Here is a tiny trained network, its code and every weight. The questions are about switching its units off for an input and a target symbol, where a switched-off unit gives its printed mean instead of its output.

import numpy as np


def w(rows, s, z=0):
    codes = np.array(rows[::2]) - 128.0
    scale = np.full(codes.shape[1], s)
    scale[-1] = z or s
    return codes * scale


def norm(h):
    return h / np.sqrt((h * h).mean(-1, keepdims=True) + 1e-5)


def f(y):
    return np.maximum(y, 0)


def softmax(a):
    e = np.exp(a - a.max(-1, keepdims=True))
    return e / e.sum(-1, keepdims=True)


def log_softmax(a):
    a = a - a.max(-1, keepdims=True)
    return a - np.log(np.exp(a).sum(-1, keepdims=True))


def net(x, mask):
    ids = ['ΔΛΠΣαβγεζηθξτφψω'.index(c) for c in x.split()]
    T = len(ids)
    res = E[ids] + P[:T]
    r = norm(res)
    for j in range(3):
        rows = slice(2 * j, 2 * j + 2)
        q, k, v = (r @ M[0][rows].T for M in (Q, K, V))
        z = softmax(np.where(np.tri(T) > 0, q @ k.T / 2**0.5, -1e9)) @ v
        o = O[0][rows]
        res = res + np.where(mask[j], z, o[:, -1]) @ o[:, :-1]
    y = f(norm(res) @ A[0][:, :-1].T + A[0][:, -1])
    res = res + np.where(mask[3:11], y, B[0][:, -1]) @ B[0][:, :-1]
    return log_softmax(norm(res)[-1] @ U[:, :-1].T + U[:, -1])


Q, K, V, O, A, B = {}, {}, {}, {}, {}, {}
E = w([
[132,135,109,111],'Δ',
[254,146,118,172],'Λ',
[143,159,151,146],'Π',
[130,122,105,106],'Σ',
[118,187,101,75],'α',
[106,235,56,49],'β',
[166,87,120,90],'γ',
[214,144,67,143],'ε',
[97,129,94,96],'ζ',
[128,142,119,222],'η',
[98,77,152,135],'θ',
[122,126,246,97],'ξ',
[152,106,117,143],'τ',
[68,138,114,111],'φ',
[142,129,124,145],'ψ',
[205,112,93,167],'ω',
],0.021)
P = w([
[107,135,54,163],'0',
[99,162,170,133],'1',
[140,125,42,141],'2',
[103,159,171,130],'3',
[162,101,19,137],'4',
[106,162,175,127],'5',
[195,70,2,156],'6',
[113,158,176,122],'7',
],0.0064)
Q[0] = w([
[169,143,213,36],'H1',
[132,124,64,4],'H1',
[71,13,36,35],'H2',
[164,84,25,185],'H2',
[63,128,132,64],'H3',
[150,152,1,96],'H3',
],0.018)
K[0] = w([
[186,221,129,44],'H1',
[76,42,130,29],'H1',
[64,14,124,16],'H2',
[185,6,142,146],'H2',
[56,113,126,85],'H3',
[202,126,87,22],'H3',
],0.018)
V[0] = w([
[88,11,185,50],'H1',
[145,144,95,140],'H1',
[166,38,178,60],'H2',
[38,152,131,29],'H2',
[113,219,2,119],'H3',
[175,116,96,38],'H3',
],0.0075)
O[0] = w([
[40,90,156,218,195],'H1',
[156,158,119,78,141],'H1',
[150,69,75,46,221],'H2',
[3,109,49,158,157],'H2',
[85,106,209,247,177],'H3',
[118,185,117,204,253],'H3',
],0.0057,0.0042)
A[0] = w([
[96,55,153,98,85],'N1',
[51,130,234,65,119],'N2',
[186,134,128,204,95],'N3',
[165,164,23,167,146],'N4',
[88,134,246,91,102],'N5',
[124,191,44,219,35],'N6',
[111,66,243,118,255],'N7',
[74,211,177,124,67],'N8',
],0.013,0.0036)
B[0] = w([
[125,139,146,188,203],'N1',
[167,113,36,28,173],'N2',
[48,171,146,159,185],'N3',
[128,105,79,14,254],'N4',
[111,195,143,25,149],'N5',
[255,92,109,187,218],'N6',
[115,31,192,169,204],'N7',
[70,207,191,99,176],'N8',
],0.018,0.0062)
U = w([
[178,161,128,173,92],'Δ',
[167,157,142,125,81],'Λ',
[131,174,155,105,191],'Π',
[168,118,78,186,1],'Σ',
[127,185,121,116,116],'α',
[131,187,119,124,119],'β',
[134,36,157,188,236],'γ',
[190,178,89,161,170],'ε',
[46,154,38,206,101],'ζ',
[99,193,188,173,201],'η',
[140,50,64,45,150],'θ',
[112,121,163,78,49],'ξ',
[223,100,177,102,31],'τ',
[3,152,126,84,144],'φ',
[188,154,213,92,91],'ψ',
[190,164,144,110,85],'ω',
],0.011,0.0029)

Each question gives the input, a string of symbols that net reads in full, and the target symbol t.
The units are the heads (2 rows each of Q, K, V and O) and the neurons (one row each of A and B). Each row of codes is followed by its name. A weight is (code - 128) times the scale printed after its matrix; where a second scale follows, it is the last column's (O, A, B and U).
mask holds one flag per unit, heads first, then neurons. A switched-off unit (its flag False) gives its mean, the last column of its rows in O or B, instead of its output. The means were averaged over made-up inputs and are rounded, as every weight is.
A unit's drop is (log p(t) with every unit on - log p(t) with that unit switched off) / (log p(t) with every unit on - log p(t) with every unit switched off).
The circuit of an input: a set's keep is (log p(t) with only the set's units on - log p(t) with every unit switched off) / (log p(t) with every unit on - log p(t) with every unit switched off). Starting from all 11 units, units are removed one at a time, each time the one whose removal leaves the highest keep (on an exact tie, the one counted first), for as long as the keep stays at least 0.8.
circuit, biggest first: the units of the circuit, biggest drop first
k most important neurons: the k neurons with the biggest drops, biggest first
which heads matter: for each layer, one digit per head in row order, 1 if its drop is at least 0.15 and else 0, layers parted by /
drop when u is switched off: that unit's drop, to one decimal
input φ φ φ ζ φ, target ζ: circuit, biggest first => [H2]
input γ φ β τ γ γ φ η, target η: which heads matter => 011
input ψ γ ζ γ Λ γ ψ γ, target γ: which heads matter => 100
input Σ β ψ γ ε ζ, target ζ: which heads matter => 010
input τ θ φ, target γ: circuit, biggest first => [H3; H1; N7]
input φ θ ω φ ζ, target γ: which heads matter => 101
input η ε Δ φ Π θ, target θ: which heads matter => 111
input ζ ζ φ, target ζ: 2 most important neurons => [N8; N7]
input γ γ Δ ζ, target ζ: which heads matter => 110
input β ε τ, target φ: 2 most important neurons => [N3; N6]
input γ ψ γ α γ φ α θ, target θ: drop when N1 is switched off => 0.0
input ζ γ β ψ, target ψ: drop when H1 is switched off => 0.3
input ψ ψ γ ζ τ ψ, target ψ: drop when N6 is switched off => 0.1
input β ζ ψ, target η: most important neuron => [N3]
